Here is a tiny trained network, its code and every weight. The questions are about switching its units off for an input and a target symbol, where a switched-off unit gives its printed mean instead of its output.

import numpy as np


def w(rows, s, z=0):
    codes = np.array(rows[::2]) - 128.0
    scale = np.full(codes.shape[1], s)
    scale[-1] = z or s
    return codes * scale


def norm(h):
    return h / np.sqrt((h * h).mean(-1, keepdims=True) + 1e-5)


def f(y):
    return y / 2 * (1 + np.tanh(0.7978845608 * (y + 0.044715 * y**3)))


def softmax(a):
    e = np.exp(a - a.max(-1, keepdims=True))
    return e / e.sum(-1, keepdims=True)


def log_softmax(a):
    a = a - a.max(-1, keepdims=True)
    return a - np.log(np.exp(a).sum(-1, keepdims=True))


def net(x, mask):
    ids = ['ΓΔΞΠΨαβεζηλμστφ'.index(c) for c in x.split()]
    T = len(ids)
    res = E[ids] + P[:T]
    r = norm(res)
    for j in range(3):
        rows = slice(4 * j, 4 * j + 4)
        q, k, v = (r @ M[0][rows].T for M in (Q, K, V))
        z = softmax(np.where(np.tri(T) > 0, q @ k.T / 4**0.5, -1e9)) @ v
        o = O[0][rows]
        res = res + np.where(mask[j], z, o[:, -1]) @ o[:, :-1]
    y = f(norm(res) @ A[0][:, :-1].T + A[0][:, -1])
    res = res + np.where(mask[3:15], y, B[0][:, -1]) @ B[0][:, :-1]
    return log_softmax(norm(res)[-1] @ U[:, :-1].T + U[:, -1])


Q, K, V, O, A, B = {}, {}, {}, {}, {}, {}
E = w([
[199,120,131],'Γ',
[211,123,132],'Δ',
[193,127,133],'Ξ',
[4,79,167],'Π',
[192,124,132],'Ψ',
[191,128,132],'α',
[191,125,132],'β',
[178,131,137],'ε',
[173,133,138],'ζ',
[149,105,158],'η',
[175,99,135],'λ',
[186,98,130],'μ',
[166,97,145],'σ',
[109,176,161],'τ',
[129,211,122],'φ',
],0.023)
P = w([
[233,120,251],'0',
[211,117,229],'1',
[187,111,209],'2',
[165,107,180],'3',
[148,103,158],'4',
[133,106,135],'5',
[109,113,118],'6',
[115,99,101],'7',
[95,98,89],'8',
],0.011)
Q[0] = w([
[154,75,132],'H1',
[136,122,84],'H1',
[149,135,74],'H1',
[110,110,106],'H1',
[140,64,189],'H2',
[146,10,169],'H2',
[48,252,27],'H2',
[91,124,155],'H2',
[97,150,190],'H3',
[96,164,167],'H3',
[131,91,99],'H3',
[124,114,129],'H3',
],0.031)
K[0] = w([
[251,99,93],'H1',
[206,180,182],'H1',
[167,161,157],'H1',
[138,176,103],'H1',
[29,121,74],'H2',
[21,107,97],'H2',
[220,155,212],'H2',
[103,197,160],'H2',
[39,194,70],'H3',
[72,134,65],'H3',
[147,92,193],'H3',
[115,128,154],'H3',
],0.018)
V[0] = w([
[201,226,140],'H1',
[152,19,89],'H1',
[115,49,78],'H1',
[210,57,93],'H1',
[141,226,128],'H2',
[152,6,84],'H2',
[15,83,168],'H2',
[75,43,211],'H2',
[92,59,186],'H3',
[42,180,116],'H3',
[106,68,144],'H3',
[92,131,205],'H3',
],0.013)
O[0] = w([
[72,104,75,212],'H1',
[107,162,182,150],'H1',
[151,158,155,87],'H1',
[78,140,148,221],'H1',
[104,163,88,108],'H2',
[126,125,192,138],'H2',
[206,88,100,100],'H2',
[187,5,104,197],'H2',
[148,79,93,150],'H3',
[164,143,117,10],'H3',
[164,97,122,125],'H3',
[119,133,62,161],'H3',
],0.014,0.011)
A[0] = w([
[133,254,162,230],'N1',
[178,204,172,135],'N2',
[148,135,176,177],'N3',
[105,39,117,38],'N4',
[165,208,66,97],'N5',
[181,214,166,167],'N6',
[67,110,81,109],'N7',
[247,84,83,96],'N8',
[127,97,121,150],'N9',
[172,116,34,12],'N10',
[188,231,207,177],'N11',
[194,150,45,30],'N12',
],0.017,0.011)
B[0] = w([
[217,157,89,254],'N1',
[133,52,72,119],'N2',
[185,132,129,198],'N3',
[133,95,104,203],'N4',
[155,79,133,148],'N5',
[136,8,102,126],'N6',
[89,138,107,228],'N7',
[156,186,101,224],'N8',
[138,128,98,212],'N9',
[76,72,178,138],'N10',
[175,24,87,145],'N11',
[80,80,165,126],'N12',
],0.017,0.0054)
U = w([
[184,180,192,85],'Γ',
[186,139,103,246],'Δ',
[123,168,133,135],'Ξ',
[138,127,110,99],'Π',
[124,171,144,144],'Ψ',
[118,168,135,132],'α',
[117,176,143,176],'β',
[87,167,126,178],'ε',
[63,163,128,183],'ζ',
[104,30,117,95],'η',
[91,101,203,141],'λ',
[115,117,216,129],'μ',
[89,72,190,48],'σ',
[53,80,15,2],'τ',
[135,196,2,73],'φ',
],0.024,0.0067)

Each question gives the input, a string of symbols that net reads in full, and the target symbol t.
The units are the heads (4 rows each of Q, K, V and O) and the neurons (one row each of A and B). Each row of codes is followed by its name. A weight is (code - 128) times the scale printed after its matrix; where a second scale follows, it is the last column's (O, A, B and U).
mask holds one flag per unit, heads first, then neurons. A switched-off unit (its flag False) gives its mean, the last column of its rows in O or B, instead of its output. The means were averaged over made-up inputs and are rounded, as every weight is.
A unit's drop is (log p(t) with every unit on - log p(t) with that unit switched off) / (log p(t) with every unit on - log p(t) with every unit switched off).
The circuit of an input: a set's keep is (log p(t) with only the set's units on - log p(t) with every unit switched off) / (log p(t) with every unit on - log p(t) with every unit switched off). Starting from the 12 units with the biggest drops (on a tie, the unit counted first), units are removed one at a time, each time the one whose removal leaves the highest keep (on an exact tie, the one counted first), for as long as the keep stays at least 0.8.
units of the circuit, in order: the units of the circuit, biggest drop first
which heads matter: for each layer, one digit per head in row order, 1 if its drop is at least 0.15 and else 0, layers parted by /
drop of u: that unit's drop, to one decimal
input η φ τ η Γ, target τ: units of the circuit, in order => [H2 N1]
input Γ Γ σ τ Π η Γ η β, target Δ: units of the circuit, in order => [H2]
input Π τ ε τ Γ η Δ Ψ, target Δ: units of the circuit, in order => [H2 N8]
input τ τ Γ Ψ, target τ: units of the circuit, in order => [H2 N1]
input Π λ φ ζ φ τ, target Δ: which heads matter => 100
input ε Γ ζ, target ζ: which heads matter => 110
input μ Π η φ, target Δ: which heads matter => 000
input φ Γ β Π α Ψ η, target Δ: drop of N4 => 0.0
input σ ε Ψ λ Γ φ Γ α, target φ: which heads matter => 010
input μ λ β, target μ: which heads matter => 010
input τ Γ β, target τ: drop of H2 => 0.4
input μ ζ Ψ β Π μ η Γ, target Δ: drop of H2 => 4.3
input τ Ψ Π λ η, target Δ: drop of N8 => 0.2
input μ ζ μ ζ, target μ: units of the circuit, in order => [H2]
input τ η φ φ λ ζ Π Ξ, target Δ: units of the circuit, in order => [H2 N8]
input σ Ξ Π, target Δ: which heads matter => 100
input Γ Π τ, target Δ: which heads matter => 000
